Here is a tiny trained network, its code and every weight. The questions are about switching its units off for an input and a class, where a switched-off unit gives its printed mean instead of its output.

import numpy as np


def w(rows, s, z=0):
    codes = np.array(rows[::2]) - 128.0
    scale = np.full(codes.shape[1], s)
    scale[-1] = z or s
    return codes * scale


def norm(h):
    return h / np.sqrt((h * h).mean(-1, keepdims=True) + 1e-5)


def f(y):
    return np.maximum(y, 0)


def log_softmax(a):
    a = a - a.max(-1, keepdims=True)
    return a - np.log(np.exp(a).sum(-1, keepdims=True))


def net(x, mask):
    res = np.array(x, float).reshape(1, 4) / 4 @ E
    u = 0
    for l in range(3):
        y = f(norm(res) @ A[l][:, :-1].T + A[l][:, -1])
        res = res + np.where(mask[u : u + 9], y, B[l][:, -1]) @ B[l][:, :-1]
        u += 9
    return log_softmax(norm(res)[-1] @ U[:, :-1].T + U[:, -1])


A, B = {}, {}
E = w([
[253,220,92,80,99,164,8,117,169,136,40,86],'x0',
[134,35,123,168,186,49,67,45,55,161,200,80],'x1',
[140,132,128,113,122,85,138,129,124,121,141,136],'x2',
[120,78,179,105,17,205,138,118,59,76,253,137],'x3',
],0.0062)
A[0] = w([
[159,86,197,62,81,173,126,91,149,147,173,129,79],'0.n0',
[51,152,181,187,108,127,190,147,65,137,167,137,117],'0.n1',
[68,118,124,162,168,107,134,175,64,152,155,94,73],'0.n2',
[150,162,186,79,110,186,145,125,121,99,168,142,141],'0.n3',
[94,112,159,138,178,107,170,145,109,147,95,140,77],'0.n4',
[135,121,181,179,193,124,212,102,152,139,95,180,2],'0.n5',
[84,158,156,129,110,119,198,253,186,174,156,122,118],'0.n6',
[178,125,166,166,132,139,127,74,104,85,178,93,29],'0.n7',
[103,104,120,134,107,141,153,159,120,128,175,150,54],'0.n8',
],0.0073,0.0022)
B[0] = w([
[82,168,130,137,84,124,111,181,98,183,137,149,212],'0.n0',
[105,139,74,86,119,143,150,136,194,100,91,77,253],'0.n1',
[141,140,106,178,124,90,97,122,167,84,152,194,202],'0.n2',
[167,71,88,185,191,117,125,169,145,105,138,78,224],'0.n3',
[201,147,122,141,169,172,57,174,47,195,163,159,200],'0.n4',
[112,206,251,173,164,96,183,122,99,117,114,115,203],'0.n5',
[145,101,128,91,95,131,186,134,99,254,86,97,252],'0.n6',
[157,167,142,163,132,173,176,15,121,168,111,189,178],'0.n7',
[92,60,52,81,131,165,150,97,110,108,156,114,190],'0.n8',
],0.0081,0.0064)
A[1] = w([
[173,112,201,106,122,128,65,56,97,172,137,99,113],'1.n0',
[99,149,223,117,168,129,188,164,99,144,142,167,10],'1.n1',
[170,114,119,123,93,91,158,119,115,62,106,69,5],'1.n2',
[78,99,144,134,155,157,167,144,131,125,118,188,110],'1.n3',
[137,132,132,91,74,174,144,235,75,64,131,135,81],'1.n4',
[130,152,139,225,181,104,125,144,144,68,198,171,59],'1.n5',
[137,166,165,185,54,145,73,161,62,149,117,124,132],'1.n6',
[133,94,99,135,209,117,105,91,182,139,52,161,113],'1.n7',
[2,135,155,200,165,73,139,131,122,148,195,164,87],'1.n8',
],0.0074,0.0026)
B[1] = w([
[102,118,95,139,114,63,226,148,91,227,168,34,209],'1.n0',
[148,126,153,140,155,147,138,118,78,214,95,87,204],'1.n1',
[167,54,140,66,180,216,99,187,121,154,3,183,133],'1.n2',
[126,77,145,74,77,105,137,106,96,170,115,72,192],'1.n3',
[125,33,216,108,170,56,113,222,220,118,183,122,229],'1.n4',
[151,70,109,171,168,107,70,164,113,67,149,157,202],'1.n5',
[183,156,229,165,92,93,186,172,136,146,140,148,215],'1.n6',
[187,1,49,70,141,87,157,163,100,53,73,122,237],'1.n7',
[124,208,110,174,178,152,65,176,122,84,151,207,255],'1.n8',
],0.0065,0.0048)
A[2] = w([
[128,118,141,148,122,118,81,186,155,118,188,183,152],'2.n0',
[116,103,119,86,147,97,107,43,124,119,115,50,21],'2.n1',
[157,144,169,129,82,135,79,111,156,161,184,107,128],'2.n2',
[156,153,113,53,123,153,134,135,129,37,49,139,41],'2.n3',
[68,139,77,125,98,164,83,2,138,98,190,168,33],'2.n4',
[83,158,139,105,177,105,132,121,170,182,41,152,64],'2.n5',
[181,120,167,99,82,109,209,105,204,111,89,127,254],'2.n6',
[92,164,237,100,125,144,131,175,119,153,105,188,222],'2.n7',
[126,128,146,126,66,127,105,88,58,128,180,148,154],'2.n8',
],0.0083,0.0016)
B[2] = w([
[108,206,153,121,137,104,63,147,171,80,78,119,223],'2.n0',
[125,99,80,30,133,142,95,135,151,165,92,2,158],'2.n1',
[100,168,190,141,185,141,130,140,86,214,131,129,176],'2.n2',
[79,120,181,176,56,108,181,72,186,117,151,203,182],'2.n3',
[44,142,214,17,139,183,74,46,114,93,121,171,179],'2.n4',
[82,164,146,169,57,136,154,54,55,157,155,157,221],'2.n5',
[117,155,105,171,125,140,69,72,119,44,177,176,254],'2.n6',
[188,132,121,72,158,127,93,81,142,153,152,59,222],'2.n7',
[134,160,154,59,125,201,210,74,70,162,23,118,180],'2.n8',
],0.0087,0.0057)
U = w([
[153,185,165,136,122,152,194,87,51,249,124,89,253],'0',
[145,127,86,213,227,72,50,194,109,69,160,178,158],'1',
[79,24,75,81,71,181,189,198,209,117,192,66,56],'2',
[47,137,180,48,153,186,73,41,101,68,168,168,123],'3',
[159,162,108,200,35,109,147,32,191,73,113,213,73],'4',
[204,60,40,58,128,66,84,100,141,144,86,41,42],'5',
[184,183,213,128,110,146,18,207,227,111,183,109,117],'6',
],0.013,0.0015)

Each question gives the input, the list of numbers given to net, and the class t.
The units are the neurons (one row each of A and B). Each row of codes is followed by its name. A weight is (code - 128) times the scale printed after its matrix; where a second scale follows, it is the last column's (A, B and U).
mask holds one flag per neuron, layer by layer. A switched-off neuron (its flag False) gives its mean, the last column of its row in B, instead of its output. The means were averaged over made-up inputs and are rounded, as every weight is.
A unit's drop is (log p(t) with every unit on - log p(t) with that unit switched off) / (log p(t) with every unit on - log p(t) with every unit switched off).
The circuit of an input: a set's keep is (log p(t) with only the set's units on - log p(t) with every unit switched off) / (log p(t) with every unit on - log p(t) with every unit switched off). Starting from the 12 units with the biggest drops (on a tie, the unit counted first), units are removed one at a time, each time the one whose removal leaves the highest keep (on an exact tie, the one counted first), for as long as the keep stays at least 0.8.
units of the circuit, in order: the units of the circuit, biggest drop first
k most important neurons: the k neurons with the biggest drops, biggest first
k most important neurons of layer l: the k neurons of layer l with the biggest drops, biggest first
drop of u: that unit's drop, to one decimal
input [0,1,-8,-3], class 1: units of the circuit, in order -> (0.n6)
input [0,7,7,-4], class 1: 2 most important neurons -> (0.n6 0.n1)
input [-7,0,2,5], class 2: 2 most important neurons -> (0.n1 2.n6)
input [0,-5,6,1], class 2: 4 most important neurons -> (0.n6 0.n5 0.n3 0.n7)
input [1,3,3,-3], class 5: 2 most important neurons -> (0.n0 0.n5)
input [-4,7,7,1], class 3: 2 most important neurons of layer 2 -> (2.n4 2.n8)
input [-7,1,-2,-2], class 1: 2 most important neurons of layer 1 -> (1.n8 1.n5)
input [-2,5,-4,1], class 3: 3 most important neurons -> (2.n4 0.n3 0.n7)
input [1,-8,0,-3], class 4: 2 most important neurons -> (2.n6 0.n0)
input [2,1,8,8], class 0: 3 most important neurons of layer 1 -> (1.n8 1.n7 1.n5)
input [0,-2,-3,8], class 2: 3 most important neurons -> (0.n8 0.n3 0.n4)
input [1,-2,-2,-7], class 4: 2 most important neurons -> (1.n7 0.n0)
input [-4,-1,0,8], class 2: 2 most important neurons -> (0.n1 0.n3)
input [-7,6,8,3], class 3: most important neuron -> (2.n4)
input [-8,3,3,2], class 3: 2 most important neurons -> (2.n4 0.n8)
input [-6,0,5,1], class 2: 3 most important neurons -> (0.n1 0.n8 0.n6)
input [-1,5,8,3], class 3: 2 most important neurons -> (0.n6 2.n4)
input [-5,-1,1,8], class 2: 2 most important neurons of layer 0 -> (0.n1 0.n3)
input [-5,1,5,3], class 3: 3 most important neurons -> (2.n4 0.n2 1.n7)
input [-4,0,-8,2], class 2: units of the circuit, in order -> (0.n1)
input [-3,1,0,-3], class 1: 2 most important neurons of layer 0 -> (0.n2 0.n0)
input [7,-1,-8,-5], class 4: drop of 2.n3 -> 0.7
input [2,-6,5,-8], class 4: drop of 2.n5 -> 0.0
input [7,2,-1,7], class 0: drop of 0.n7 -> 0.8
input [1,-3,-1,2], class 6: drop of 0.n0 -> 0.1
